Below are the code and all the weights of a small trained network. Each question names an input and a class and asks about switching units off, where a switched-off unit gives its printed mean instead of its output.

import numpy as np


def w(rows, s, z=0):
    codes = np.array(rows[::2]) - 128.0
    scale = np.full(codes.shape[1], s)
    scale[-1] = z or s
    return codes * scale


def f(y):
    return np.maximum(y, 0)


def log_softmax(a):
    a = a - a.max(-1, keepdims=True)
    return a - np.log(np.exp(a).sum(-1, keepdims=True))


def net(x, mask):
    res = np.array(x, float).reshape(1, 4) / 4 @ E
    y = f(res @ A[0][:, :-1].T + A[0][:, -1])
    res = res + np.where(mask, y, B[0][:, -1]) @ B[0][:, :-1]
    return log_softmax(res[-1] @ U[:, :-1].T + U[:, -1])


A, B = {}, {}
E = w([
[135,175,157,136,243,247,223,127,164,163,140,51],'x0',
[73,171,124,85,71,200,143,163,14,254,102,116],'x1',
[127,121,3,53,145,97,78,98,165,144,223,126],'x2',
[165,139,133,122,139,126,102,131,121,138,122,136],'x3',
],0.0063)
A[0] = w([
[119,205,182,137,163,194,212,163,85,173,73,78,52],'neuron 0',
[152,172,93,112,225,167,157,110,174,138,180,70,91],'neuron 1',
[154,52,44,112,113,50,61,57,154,68,187,185,247],'neuron 2',
[148,89,243,254,94,85,135,150,108,78,46,163,194],'neuron 3',
[158,161,141,149,250,160,172,88,213,116,174,70,154],'neuron 4',
[108,197,201,146,140,222,198,188,76,193,85,112,170],'neuron 5',
[144,71,48,101,117,27,105,72,166,90,197,189,155],'neuron 6',
[63,185,50,12,61,144,104,156,34,225,173,120,98],'neuron 7',
],0.0045,0.0014)
B[0] = w([
[90,81,173,114,196,177,106,68,138,183,31,92,228],'neuron 0',
[94,210,124,177,77,69,99,192,103,59,173,253,208],'neuron 1',
[233,76,112,30,106,152,169,121,230,198,147,52,253],'neuron 2',
[124,218,126,168,82,65,128,221,96,63,252,196,224],'neuron 3',
[55,221,156,159,129,86,105,205,93,57,159,207,233],'neuron 4',
[96,102,195,139,195,200,54,29,142,177,39,82,252],'neuron 5',
[201,80,89,24,130,165,170,114,231,198,93,103,233],'neuron 6',
[95,205,118,217,85,77,133,217,98,19,170,217,247],'neuron 7',
],0.0052,0.0054)
U = w([
[157,144,106,124,111,76,142,177,132,90,168,161,194],'0',
[91,168,138,176,139,125,120,153,78,94,120,170,145],'1',
[164,51,128,78,168,174,134,31,161,205,71,2,4],'2',
],0.0083,0.0016)

Each question gives the input, the list of numbers given to net, and the class t.
The units are the neurons (one row each of A and B). Each row of codes is followed by its name. A weight is (code - 128) times the scale printed after its matrix; where a second scale follows, it is the last column's (A, B and U).
mask holds one flag per neuron, in row order. A switched-off neuron (its flag False) gives its mean, the last column of its row in B, instead of its output. The means were averaged over made-up inputs and are rounded, as every weight is.
A unit's drop is (log p(t) with every unit on - log p(t) with that unit switched off) / (log p(t) with every unit on - log p(t) with every unit switched off).
The circuit of an input: a set's keep is (log p(t) with only the set's units on - log p(t) with every unit switched off) / (log p(t) with every unit on - log p(t) with every unit switched off). Starting from all 8 units, units are removed one at a time, each time the one whose removal leaves the highest keep (on an exact tie, the one counted first), for as long as the keep stays at least 0.8.
circuit, biggest first: the units of the circuit, biggest drop first
top k neurons: the k neurons with the biggest drops, biggest first
drop of u: that unit's drop, to one decimal
input [-7,0,1,1], class 2: circuit, biggest first -> (neuron 2; neuron 6)
input [6,3,-7,1], class 2: circuit, biggest first -> (neuron 5)
input [6,5,3,-1], class 1: top 4 neurons -> (neuron 7; neuron 1; neuron 2; neuron 6)
input [5,8,3,-3], class 1: top 4 neurons -> (neuron 7; neuron 2; neuron 6; neuron 1)
input [-6,0,7,2], class 2: top 2 neurons -> (neuron 2; neuron 6)
input [4,8,-3,-7], class 2: top 2 neurons -> (neuron 5; neuron 0)
input [6,-4,-1,6], class 1: drop of neuron 0 -> 0.0
input [6,7,3,-7], class 1: drop of neuron 7 -> 1.3
input [7,3,8,7], class 1: drop of neuron 2 -> 0.1
input [-2,-4,3,-7], class 2: drop of neuron 2 -> 0.1
